Below are the code and all the weights of a small trained network. Each question names an input and a class and asks about switching units off, where a switched-off unit gives its printed mean instead of its output.

import numpy as np


def w(rows, s, z=0):
    codes = np.array(rows[::2]) - 128.0
    scale = np.full(codes.shape[1], s)
    scale[-1] = z or s
    return codes * scale


def f(y):
    return y / 2 * (1 + np.tanh(0.7978845608 * (y + 0.044715 * y**3)))


def log_softmax(a):
    a = a - a.max(-1, keepdims=True)
    return a - np.log(np.exp(a).sum(-1, keepdims=True))


def net(x, mask):
    res = np.array(x, float).reshape(1, 7) / 4 @ E
    y = f(res @ A[0][:, :-1].T + A[0][:, -1])
    res = res + np.where(mask, y, B[0][:, -1]) @ B[0][:, :-1]
    return log_softmax(res[-1] @ U[:, :-1].T + U[:, -1])


A, B = {}, {}
E = w([
[128,128,127],'x0',
[128,128,127],'x1',
[129,126,129],'x2',
[129,125,128],'x3',
[5,64,97],'x4',
[120,211,2],'x5',
[178,14,62],'x6',
],0.0092)
A[0] = w([
[206,84,61,146],'N1',
[107,64,156,120],'N2',
[72,102,182,119],'N3',
[204,114,191,145],'N4',
[239,123,214,157],'N5',
[110,229,170,253],'N6',
[169,178,106,135],'N7',
[90,17,135,189],'N8',
[225,124,63,158],'N9',
[194,200,84,118],'N10',
[103,82,166,105],'N11',
[138,223,195,193],'N12',
[245,201,60,163],'N13',
[138,58,123,95],'N14',
[26,133,1,118],'N15',
[209,56,213,190],'N16',
[223,167,228,128],'N17',
[80,144,239,113],'N18',
[56,80,178,142],'N19',
[62,183,41,102],'N20',
[171,59,5,151],'N21',
[202,110,172,117],'N22',
],0.0094,0.0059)
B[0] = w([
[159,130,216,198],'N1',
[60,136,160,172],'N2',
[70,202,183,175],'N3',
[142,46,65,195],'N4',
[164,45,28,232],'N5',
[50,209,44,253],'N6',
[152,175,122,165],'N7',
[63,79,226,239],'N8',
[227,172,235,202],'N9',
[149,211,159,189],'N10',
[83,154,136,159],'N11',
[7,178,34,228],'N12',
[212,202,161,236],'N13',
[54,68,131,159],'N14',
[189,37,61,254],'N15',
[105,67,84,248],'N16',
[112,91,2,225],'N17',
[137,156,154,203],'N18',
[92,175,229,202],'N19',
[117,99,46,210],'N20',
[178,62,223,237],'N21',
[159,85,104,173],'N22',
],0.007,0.008)
U = w([
[89,117,2,228],'0',
[206,42,81,135],'1',
[88,212,186,238],'2',
[90,100,159,2],'3',
[158,247,84,47],'4',
[230,189,182,93],'5',
],0.0088,0.0035)

Each question gives the input, the list of numbers given to net, and the class t.
The units are the neurons (one row each of A and B). Each row of codes is followed by its name. A weight is (code - 128) times the scale printed after its matrix; where a second scale follows, it is the last column's (A, B and U).
mask holds one flag per neuron, in row order. A switched-off neuron (its flag False) gives its mean, the last column of its row in B, instead of its output. The means were averaged over made-up inputs and are rounded, as every weight is.
A unit's drop is (log p(t) with every unit on - log p(t) with that unit switched off) / (log p(t) with every unit on - log p(t) with every unit switched off).
The circuit of an input: a set's keep is (log p(t) with only the set's units on - log p(t) with every unit switched off) / (log p(t) with every unit on - log p(t) with every unit switched off). Starting from the 12 units with the biggest drops (on a tie, the unit counted first), units are removed one at a time, each time the one whose removal leaves the highest keep (on an exact tie, the one counted first), for as long as the keep stays at least 0.8.
units of the circuit, in order: the units of the circuit, biggest drop first
most important unit: the unit with the biggest drop
top k neurons: the k neurons with the biggest drops, biggest first
drop when u is switched off: that unit's drop, to one decimal
input [4,0,-5,-4,2,-5,7], class 3: most important unit => N8
input [-4,-6,-3,-2,5,0,4], class 3: units of the circuit, in order => (N8 N5 N17)
input [6,2,-4,6,2,3,1], class 1: units of the circuit, in order => (N12 N6)
input [-2,-8,-1,6,-3,0,-7], class 0: units of the circuit, in order => (N12 N17)
input [7,-5,-2,5,-6,-1,-1], class 0: units of the circuit, in order => (N17 N12)
input [0,-3,-4,8,1,0,2], class 3: units of the circuit, in order => (N5 N13 N17)
input [-7,-7,-1,-4,6,-1,0], class 2: units of the circuit, in order => (N5 N19)
input [2,1,0,-8,1,-1,4], class 3: top 2 neurons => (N15 N5)
input [-2,-6,-6,7,4,-1,5], class 3: top 2 neurons => (N8 N5)
input [7,-1,-3,-7,7,7,4], class 1: drop when N21 is switched off => 0.1
input [8,2,1,1,1,3,5], class 1: drop when N5 is switched off => -0.2
input [-3,-2,0,-3,1,4,2], class 1: drop when N16 is switched off => -0.1
